Below are the code and all the weights of a small trained network. Each question names an input and a target symbol and asks about switching units off, where a switched-off unit gives its printed mean instead of its output.

import numpy as np


def w(rows, s, z=0):
    codes = np.array(rows[::2]) - 128.0
    scale = np.full(codes.shape[1], s)
    scale[-1] = z or s
    return codes * scale


def f(y):
    return y / 2 * (1 + np.tanh(0.7978845608 * (y + 0.044715 * y**3)))


def softmax(a):
    e = np.exp(a - a.max(-1, keepdims=True))
    return e / e.sum(-1, keepdims=True)


def log_softmax(a):
    a = a - a.max(-1, keepdims=True)
    return a - np.log(np.exp(a).sum(-1, keepdims=True))


def net(x, mask):
    ids = ['γεηθμπτ'.index(c) for c in x.split()]
    T = len(ids)
    res = E[ids] + P[:T]
    r = res
    for j in range(2):
        rows = slice(4 * j, 4 * j + 4)
        q, k, v = (r @ M[0][rows].T for M in (Q, K, V))
        z = softmax(np.where(np.tri(T) > 0, q @ k.T / 4**0.5, -1e9)) @ v
        o = O[0][rows]
        res = res + np.where(mask[j], z, o[:, -1]) @ o[:, :-1]
    y = f(res @ A[0][:, :-1].T + A[0][:, -1])
    res = res + np.where(mask[2:10], y, B[0][:, -1]) @ B[0][:, :-1]
    return log_softmax(res[-1] @ U[:, :-1].T + U[:, -1])


Q, K, V, O, A, B = {}, {}, {}, {}, {}, {}
E = w([
[154,131,79,94,70,152,176,218],'γ',
[172,87,238,109,107,205,198,128],'ε',
[91,96,171,185,96,103,5,100],'η',
[189,170,157,144,69,178,121,185],'θ',
[251,181,119,137,139,135,136,102],'μ',
[131,140,125,73,165,227,68,132],'π',
[148,85,96,55,92,136,102,119],'τ',
],0.019)
P = w([
[189,74,46,210,213,193,235,151],'0',
[216,86,90,155,151,228,154,117],'1',
[225,104,105,130,145,222,107,96],'2',
[208,146,133,88,118,159,99,96],'3',
[177,178,157,76,122,142,67,73],'4',
[169,192,184,58,117,102,43,81],'5',
[168,223,190,37,110,73,2,86],'6',
],0.0081)
Q[0] = w([
[34,99,121,208,164,52,190,179],'H1',
[120,89,55,18,197,98,150,52],'H1',
[251,126,137,45,55,239,97,207],'H1',
[192,80,64,226,173,226,45,132],'H1',
[204,167,115,193,142,207,105,109],'H2',
[151,106,76,75,160,200,105,87],'H2',
[96,111,106,204,165,115,196,136],'H2',
[176,137,119,62,123,117,89,185],'H2',
],0.013)
K[0] = w([
[149,154,102,151,161,200,250,163],'H1',
[88,71,159,148,78,163,162,188],'H1',
[107,136,152,166,103,36,18,63],'H1',
[78,103,81,106,154,57,118,115],'H1',
[82,165,134,87,143,105,101,73],'H2',
[99,93,153,101,155,157,115,123],'H2',
[93,92,89,228,135,129,169,137],'H2',
[115,168,178,97,134,111,97,77],'H2',
],0.014)
V[0] = w([
[74,81,109,134,100,183,115,209],'H1',
[85,222,207,214,116,168,98,178],'H1',
[71,71,146,124,86,105,132,99],'H1',
[123,57,172,167,229,163,150,75],'H1',
[145,154,107,96,254,147,120,98],'H2',
[69,134,25,58,72,134,106,120],'H2',
[168,118,43,179,111,96,170,52],'H2',
[155,233,244,143,74,107,169,169],'H2',
],0.0092)
O[0] = w([
[3,137,137,143,127,82,194,178,156],'H1',
[123,150,137,149,1,109,242,33,84],'H1',
[229,95,153,197,175,148,172,249,41],'H1',
[168,142,136,126,209,90,164,75,128],'H1',
[106,188,121,124,227,110,93,136,253],'H2',
[165,174,197,126,94,78,192,149,133],'H2',
[222,111,109,57,57,92,64,106,21],'H2',
[122,34,72,99,167,154,155,139,67],'H2',
],0.0095,0.0047)
A[0] = w([
[206,140,84,92,48,98,192,207,93],'N1',
[49,167,91,156,130,125,76,156,60],'N2',
[166,169,127,105,165,116,64,144,63],'N3',
[149,112,38,179,128,1,250,238,3],'N4',
[107,139,171,172,138,114,203,134,76],'N5',
[101,162,66,124,80,139,94,157,141],'N6',
[164,192,78,185,92,220,143,161,108],'N7',
[153,119,85,127,37,147,155,59,81],'N8',
],0.0091,0.0045)
B[0] = w([
[108,106,96,239,169,151,103,146,188],'N1',
[253,83,137,165,144,146,132,89,179],'N2',
[51,72,184,113,28,104,228,177,248],'N3',
[194,218,6,83,70,211,136,218,144],'N4',
[162,79,122,74,193,180,75,83,154],'N5',
[176,110,213,103,244,150,219,65,177],'N6',
[62,97,136,74,83,85,110,61,196],'N7',
[103,87,78,104,145,23,49,200,213],'N8',
],0.007,0.012)
U = w([
[90,188,108,135,148,161,143,160,123],'γ',
[120,118,163,137,165,153,198,117,66],'ε',
[107,144,150,209,146,130,96,120,213],'η',
[2,138,135,134,143,121,158,136,85],'θ',
[103,162,124,88,174,142,75,123,2],'μ',
[33,238,154,104,165,141,156,105,216],'π',
[86,148,190,113,166,128,122,198,100],'τ',
],0.0068,0.0029)

Each question gives the input, a string of symbols that net reads in full, and the target symbol t.
The units are the heads (4 rows each of Q, K, V and O) and the neurons (one row each of A and B). Each row of codes is followed by its name. A weight is (code - 128) times the scale printed after its matrix; where a second scale follows, it is the last column's (O, A, B and U).
mask holds one flag per unit, heads first, then neurons. A switched-off unit (its flag False) gives its mean, the last column of its rows in O or B, instead of its output. The means were averaged over made-up inputs and are rounded, as every weight is.
A unit's drop is (log p(t) with every unit on - log p(t) with that unit switched off) / (log p(t) with every unit on - log p(t) with every unit switched off).
The circuit of an input: a set's keep is (log p(t) with only the set's units on - log p(t) with every unit switched off) / (log p(t) with every unit on - log p(t) with every unit switched off). Starting from all 10 units, units are removed one at a time, each time the one whose removal leaves the highest keep (on an exact tie, the one counted first), for as long as the keep stays at least 0.8.
units of the circuit, in order: the units of the circuit, biggest drop first
most important unit: the unit with the biggest drop
k most important neurons: the k neurons with the biggest drops, biggest first
which heads matter: for each layer, one digit per head in row order, 1 if its drop is at least 0.15 and else 0, layers parted by /
drop of u: that unit's drop, to one decimal
input θ θ γ, target θ: units of the circuit, in order => [H1 N8]
input η γ γ θ ε θ, target ε: most important unit => H2
input τ τ θ θ μ θ ε, target μ: units of the circuit, in order => [H1 N3 N8]
input θ θ θ ε, target θ: units of the circuit, in order => [H1 H2]
input θ γ ε, target θ: units of the circuit, in order => [H2 H1]
input θ τ θ θ γ η μ, target η: which heads matter => 10
input γ μ γ μ ε, target μ: units of the circuit, in order => [H1 H2]
input π μ γ η μ τ θ, target η: units of the circuit, in order => [H1 N1 H2]
input η θ τ, target η: units of the circuit, in order => [H2 H1 N1 N3]
input γ μ π, target π: units of the circuit, in order => [H2 H1]
input η π θ π τ, target π: 2 most important neurons => [N2 N8]
input θ ε θ γ, target θ: units of the circuit, in order => [H1 H2]
input θ π η θ θ θ γ, target γ: units of the circuit, in order => [N4 H1 H2]
input θ τ γ θ θ, target θ: units of the circuit, in order => [H2 H1]
input θ ε η η η γ, target γ: units of the circuit, in order => [N4 H1]
input μ θ γ, target μ: 2 most important neurons => [N3 N8]
input θ θ μ θ μ ε θ, target μ: drop of N3 => 0.3
input γ π θ ε, target π: drop of H2 => 0.3
input θ μ γ, target μ: drop of H1 => 0.4
